Here is a tiny trained network, its code and every weight. The questions are about switching its units off for an input and a target symbol, where a switched-off unit gives its printed mean instead of its output.

import numpy as np


def w(rows, s, z=0):
    codes = np.array(rows[::2]) - 128.0
    scale = np.full(codes.shape[1], s)
    scale[-1] = z or s
    return codes * scale


def norm(h):
    return h / np.sqrt((h * h).mean(-1, keepdims=True) + 1e-5)


def f(y):
    return np.maximum(y, 0)


def softmax(a):
    e = np.exp(a - a.max(-1, keepdims=True))
    return e / e.sum(-1, keepdims=True)


def log_softmax(a):
    a = a - a.max(-1, keepdims=True)
    return a - np.log(np.exp(a).sum(-1, keepdims=True))


def net(x, mask):
    ids = ['ΛΣΦαβεπτ'.index(c) for c in x.split()]
    T = len(ids)
    res = E[ids] + P[:T]
    r = norm(res)
    for j in range(2):
        rows = slice(3 * j, 3 * j + 3)
        q, k, v = (r @ M[0][rows].T for M in (Q, K, V))
        z = softmax(np.where(np.tri(T) > 0, q @ k.T / 3**0.5, -1e9)) @ v
        o = O[0][rows]
        res = res + np.where(mask[j], z, o[:, -1]) @ o[:, :-1]
    y = f(norm(res) @ A[0][:, :-1].T + A[0][:, -1])
    res = res + np.where(mask[2:14], y, B[0][:, -1]) @ B[0][:, :-1]
    return log_softmax(norm(res)[-1] @ U[:, :-1].T + U[:, -1])


Q, K, V, O, A, B = {}, {}, {}, {}, {}, {}
E = w([
[86,75,171,127],'Λ',
[88,95,163,126],'Σ',
[190,53,158,44],'Φ',
[128,115,185,118],'α',
[120,115,184,117],'β',
[179,120,86,117],'ε',
[98,145,140,83],'π',
[155,253,146,193],'τ',
],0.029)
P = w([
[138,53,141,10],'0',
[144,78,142,32],'1',
[142,91,139,48],'2',
[133,98,141,84],'3',
[128,106,140,99],'4',
[125,116,136,113],'5',
[124,123,134,125],'6',
[123,129,126,141],'7',
[121,135,124,152],'8',
[107,139,125,165],'9',
[98,141,126,181],'10',
[108,152,123,196],'11',
[97,160,128,205],'12',
[80,164,122,223],'13',
],0.014)
Q[0] = w([
[251,182,153,132],'H1',
[166,134,83,151],'H1',
[82,155,136,144],'H1',
[67,85,150,100],'H2',
[110,64,206,79],'H2',
[178,105,38,200],'H2',
],0.02)
K[0] = w([
[52,170,62,216],'H1',
[125,232,126,145],'H1',
[162,122,124,103],'H1',
[135,225,156,195],'H2',
[107,210,117,208],'H2',
[155,6,180,67],'H2',
],0.017)
V[0] = w([
[76,74,107,125],'H1',
[57,202,128,74],'H1',
[146,131,149,196],'H1',
[211,251,148,97],'H2',
[171,82,98,144],'H2',
[179,105,230,175],'H2',
],0.017)
O[0] = w([
[82,87,117,227,168],'H1',
[53,191,115,117,134],'H1',
[163,100,194,115,9],'H1',
[173,174,123,77,245],'H2',
[176,111,155,248,1],'H2',
[150,94,245,82,125],'H2',
],0.016,0.0076)
A[0] = w([
[203,193,141,94,196],'N1',
[77,172,24,143,7],'N2',
[144,71,148,249,123],'N3',
[156,69,97,130,48],'N4',
[116,128,127,142,2],'N5',
[140,246,114,148,137],'N6',
[194,138,180,116,168],'N7',
[115,105,159,124,86],'N8',
[122,130,184,89,5],'N9',
[140,98,169,87,158],'N10',
[134,124,127,130,78],'N11',
[44,126,158,125,99],'N12',
],0.017,0.0053)
B[0] = w([
[162,198,208,100,240],'N1',
[158,141,28,70,254],'N2',
[210,224,103,153,162],'N3',
[181,104,139,148,136],'N4',
[96,124,121,159,128],'N5',
[131,96,180,8,211],'N6',
[146,172,133,119,199],'N7',
[141,116,141,95,145],'N8',
[94,124,130,169,166],'N9',
[141,163,88,67,198],'N10',
[135,125,125,89,128],'N11',
[172,132,125,110,204],'N12',
],0.013,0.0092)
U = w([
[125,120,171,163,93],'Λ',
[53,127,179,203,253],'Σ',
[229,42,146,134,54],'Φ',
[114,63,219,85,23],'α',
[72,62,237,73,109],'β',
[248,176,114,201,99],'ε',
[112,185,43,105,183],'π',
[99,200,198,147,13],'τ',
],0.013,0.0043)

Each question gives the input, a string of symbols that net reads in full, and the target symbol t.
The units are the heads (3 rows each of Q, K, V and O) and the neurons (one row each of A and B). Each row of codes is followed by its name. A weight is (code - 128) times the scale printed after its matrix; where a second scale follows, it is the last column's (O, A, B and U).
mask holds one flag per unit, heads first, then neurons. A switched-off unit (its flag False) gives its mean, the last column of its rows in O or B, instead of its output. The means were averaged over made-up inputs and are rounded, as every weight is.
A unit's drop is (log p(t) with every unit on - log p(t) with that unit switched off) / (log p(t) with every unit on - log p(t) with every unit switched off).
The circuit of an input: a set's keep is (log p(t) with only the set's units on - log p(t) with every unit switched off) / (log p(t) with every unit on - log p(t) with every unit switched off). Starting from the 12 units with the biggest drops (on a tie, the unit counted first), units are removed one at a time, each time the one whose removal leaves the highest keep (on an exact tie, the one counted first), for as long as the keep stays at least 0.8.
units of the circuit, in order: the units of the circuit, biggest drop first
top k neurons: the k neurons with the biggest drops, biggest first
which heads matter: for each layer, one digit per head in row order, 1 if its drop is at least 0.15 and else 0, layers parted by /
drop when u is switched off: that unit's drop, to one decimal
input Σ Σ Λ, target Σ: which heads matter -> 11
input Φ Σ π Λ β ε Φ, target ε: units of the circuit, in order -> [H2; N3]
input π β Φ π π ε Σ π π β β Σ, target β: units of the circuit, in order -> [H2]
input π π α Φ ε, target ε: which heads matter -> 01
input π Σ π Φ Σ β ε β Φ, target ε: which heads matter -> 11
input π Φ π Φ Σ π Σ Σ Σ Φ, target Φ: top 3 neurons -> [N3; N6; N1]
input τ Σ π π π α π π Σ τ α β α, target β: top 3 neurons -> [N6; N2; N3]
input Σ π π Σ π π π Σ Φ Σ ε Λ, target ε: which heads matter -> 01
input α Σ Σ π ε π π π π β Φ Λ, target β: units of the circuit, in order -> [H1; N2]
input π π π π β τ π π π β π ε Σ, target β: units of the circuit, in order -> [H2; N6; N2]
input Λ π Σ Λ Σ, target Σ: which heads matter -> 11
input π Σ Λ π β β Λ Σ Σ Φ, target Φ: units of the circuit, in order -> [N3; H1; H2; N6]
input α Σ π β π α π Φ Σ Φ Σ, target Φ: units of the circuit, in order -> [H1; N3; H2]
input Σ β Λ Σ ε Σ, target ε: units of the circuit, in order -> [H2]
input π π Λ Σ Φ π π π Λ Σ Σ, target Σ: units of the circuit, in order -> [H2; N6]
input π β π α π Λ β Λ, target β: which heads matter -> 01
input π α π α Σ π β π β β α Φ, target β: which heads matter -> 01
input Σ Σ π Σ β α, target β: top 2 neurons -> [N2; N1]
input π α ε α, target ε: drop when H2 is switched off -> 1.1
input π π ε β β β, target β: drop when N11 is switched off -> 0.0
input ε Φ Σ, target ε: drop when N3 is switched off -> 0.5
input Λ Φ α β Σ β π Σ Σ π β β β, target β: top neuron -> [N2]
